data =
[[ 10  19 -36  18 -10   3 -36  24 -10  37  12 -28 -13   1  29   3]
 [  6   4 -18  10  -8   2 -18  -2   3  14   4 -14  -4  -3  16  -1]
 [ 18  -1  14   6  21 -25  14  31  -7  26   0  -1 -17  -9   5  15]
 [ 18  14 -23  42 -26 -51 -23  37  -9  40  23 -36  -6 -23  35  23]
 [ -9  13   7 -22  26  15   7 -11   5  -4  -1  25  -7   0  -5   6]
 [ -3 -28  31 -31  26  36  31 -36  11 -32 -26  24   1  15 -27 -22]
 [ -3   5  13  -4   3  -7  13   6  -6  -7   2   3   0   0  -5   4]
 [ 19  -3   4   8   7  -6   4  11  -6  18  -2 -19 -15  -3  15   1]
 [ 14  -2  17  10   5 -30  17  20  -7  11   3  -9  -9 -11   6  12]
 [  3 -16  -7   9 -14   3  -7   6  -1   0  -6  -8   7   7  -6 -10]
 [ 12  -8  34  -9  15  -6  34 -33   8 -16  -6  -2 -10 -13   9   0]
 [  5  -4  -6   8 -16   4  -6 -22   5  -5   0 -19   2  -4  15  -8]
 [ 10 -22   6  11  -8 -14   6  -3   6   0  -6  -6   5  -5  -2  -3]
 [  2  -3  13   9  -4 -37  13 -11  13  -5   8  10   7 -23   1  19]
 [  7  -8  35  -3   0 -16  35 -34   7 -26  -2  -5   0 -15   6   1]]
data[0,0] = 10
data[12,3] = 11
data[:, 9] = [37, 14, 26, 40, -4, -32, -7, 18, 11, 0, -16, -5, 0, -5, -26]
data[0,2] = -36
data[2,8] = -7
data[4,7] = -11
data[14,14] = 6
data[12,10] = -6
data[0,1] = 19
data[:, 2] = [-36, -18, 14, -23, 7, 31, 13, 4, 17, -7, 34, -6, 6, 13, 35]
data[0,7] = 24
data[8,13] = -11
data[0] = [10, 19, -36, 18, -10, 3, -36, 24, -10, 37, 12, -28, -13, 1, 29, 3]
data[:, 10] = [12, 4, 0, 23, -1, -26, 2, -2, 3, -6, -6, 0, -6, 8, -2]
data[0,9] = 37
data[:, 15] = [3, -1, 15, 23, 6, -22, 4, 1, 12, -10, 0, -8, -3, 19, 1]
data[7,10] = -2
data[13,14] = 1
data[11,2] = -6
data[13,13] = -23
data[:, 6] = [-36, -18, 14, -23, 7, 31, 13, 4, 17, -7, 34, -6, 6, 13, 35]
data[3,15] = 23
data[8,14] = 6
data[1,10] = 4
data[6,15] = 4
data[0,3] = 18
data[0,4] = -10
data[11,10] = 0
data[:, 14] = [29, 16, 5, 35, -5, -27, -5, 15, 6, -6, 9, 15, -2, 1, 6]
data[12,9] = 0
data[8,12] = -9
data[5,0] = -3
data[5,13] = 15
data[11,13] = -4
data[12,1] = -22
data[1] = [6, 4, -18, 10, -8, 2, -18, -2, 3, 14, 4, -14, -4, -3, 16, -1]
data[8,1] = -2
data[11,0] = 5
data[5] = [-3, -28, 31, -31, 26, 36, 31, -36, 11, -32, -26, 24, 1, 15, -27, -22]
